Below are the code and all the weights of a small trained network. Each question names an input and a class and asks about switching units off, where a switched-off unit gives its printed mean instead of its output.

import numpy as np


def w(rows, s, z=0):
    codes = np.array(rows[::2]) - 128.0
    scale = np.full(codes.shape[1], s)
    scale[-1] = z or s
    return codes * scale


def f(y):
    return np.maximum(y, 0)


def log_softmax(a):
    a = a - a.max(-1, keepdims=True)
    return a - np.log(np.exp(a).sum(-1, keepdims=True))


def net(x, mask):
    res = np.array(x, float).reshape(1, 7) / 4 @ E
    y = f(res @ A[0][:, :-1].T + A[0][:, -1])
    res = res + np.where(mask, y, B[0][:, -1]) @ B[0][:, :-1]
    return log_softmax(res[-1] @ U[:, :-1].T + U[:, -1])


A, B = {}, {}
E = w([
[153,139,177,252,245,66,196,229,9,110,137,108],'x0',
[128,133,133,126,136,129,137,127,125,125,141,105],'x1',
[133,110,121,119,145,128,120,121,134,138,108,140],'x2',
[127,137,122,153,119,116,116,131,137,111,96,153],'x3',
[113,126,111,132,133,149,136,135,136,111,91,150],'x4',
[63,112,125,9,155,163,27,249,80,161,99,212],'x5',
[79,177,2,78,128,34,222,79,96,135,203,227],'x6',
],0.0049)
A[0] = w([
[59,171,65,122,115,58,146,96,86,135,170,218,24],'n1',
[52,133,145,30,218,146,3,225,80,141,131,248,208],'n2',
[148,62,244,156,102,148,44,130,134,79,113,135,4],'n3',
[170,99,249,172,152,169,96,218,168,187,111,54,63],'n4',
[127,149,51,95,138,32,191,99,78,174,191,217,14],'n5',
[192,96,164,217,200,17,175,224,12,171,180,109,134],'n6',
[112,141,86,39,45,173,105,60,162,134,85,143,7],'n7',
[129,92,143,179,232,46,132,177,24,149,112,175,52],'n8',
],0.0051,0.0044)
B[0] = w([
[168,107,126,133,141,183,99,222,29,138,39,11,177],'n1',
[95,181,154,191,141,67,208,49,218,2,185,87,253],'n2',
[193,172,30,118,210,240,173,213,44,178,57,58,149],'n3',
[111,141,90,51,127,172,127,83,44,82,77,73,184],'n4',
[190,218,48,86,215,208,134,207,24,155,38,49,190],'n5',
[112,85,132,138,72,105,79,102,212,196,131,217,236],'n6',
[115,34,76,134,115,121,52,196,142,201,120,148,171],'n7',
[159,57,100,125,37,106,13,98,142,206,155,167,185],'n8',
],0.0061,0.0073)
U = w([
[169,154,101,88,228,218,128,223,7,187,34,46,56],'0',
[132,136,138,133,121,88,154,84,145,126,137,127,253],'1',
[136,115,155,113,119,110,138,99,125,134,139,157,248],'2',
[122,102,158,121,121,110,155,101,125,149,160,150,229],'3',
[131,34,116,107,45,121,48,144,185,247,142,222,25],'4',
[130,149,159,137,144,113,164,88,117,111,144,151,160],'5',
[144,186,162,209,187,70,253,53,192,81,207,87,33],'6',
],0.0061,0.0045)

Each question gives the input, the list of numbers given to net, and the class t.
The units are the neurons (one row each of A and B). Each row of codes is followed by its name. A weight is (code - 128) times the scale printed after its matrix; where a second scale follows, it is the last column's (A, B and U).
mask holds one flag per neuron, in row order. A switched-off neuron (its flag False) gives its mean, the last column of its row in B, instead of its output. The means were averaged over made-up inputs and are rounded, as every weight is.
A unit's drop is (log p(t) with every unit on - log p(t) with that unit switched off) / (log p(t) with every unit on - log p(t) with every unit switched off).
The circuit of an input: a set's keep is (log p(t) with only the set's units on - log p(t) with every unit switched off) / (log p(t) with every unit on - log p(t) with every unit switched off). Starting from all 8 units, units are removed one at a time, each time the one whose removal leaves the highest keep (on an exact tie, the one counted first), for as long as the keep stays at least 0.8.
units of the circuit, in order: the units of the circuit, biggest drop first
unit that matters most: the unit with the biggest drop
k most important neurons: the k neurons with the biggest drops, biggest first
drop when u is switched off: that unit's drop, to one decimal
input [-2,4,-8,0,-3,5,8], class 0: 3 most important neurons : n5, n1, n6
input [8,3,4,-1,-4,0,-5], class 4: unit that matters most : n6
input [-2,2,1,-2,1,4,6], class 0: 3 most important neurons : n5, n1, n6
input [-8,0,-5,-6,0,-7,8], class 0: 4 most important neurons : n5, n1, n2, n6
input [-2,7,0,-6,3,-5,-7], class 0: units of the circuit, in order : n2, n3
input [7,-5,-2,-4,5,-3,-4], class 4: units of the circuit, in order : n6, n2
input [6,2,5,0,8,6,-3], class 2: 2 most important neurons : n8, n2
input [6,5,-6,2,5,1,-5], class 4: 3 most important neurons : n6, n8, n5
input [8,2,8,-1,0,7,-6], class 4: 3 most important neurons : n8, n6, n5
input [8,-6,-3,3,-6,-6,7], class 4: units of the circuit, in order : n6, n8
input [3,6,1,-3,2,5,-4], class 1: 2 most important neurons : n2, n5
input [-7,0,7,-3,5,-5,3], class 4: 2 most important neurons : n2, n7
input [-4,8,-5,-8,-1,-5,-8], class 0: 2 most important neurons : n2, n3
input [5,-7,7,-4,2,8,0], class 6: unit that matters most : n2
input [7,-1,7,-7,-4,-4,8], class 0: 3 most important neurons : n5, n1, n2
input [7,5,-3,8,-1,-6,8], class 0: drop when n5 is switched off : 0.9
input [8,3,0,3,8,-8,8], class 0: drop when n6 is switched off : -0.3
input [2,4,2,-3,2,7,0], class 6: drop when n2 is switched off : 0.7
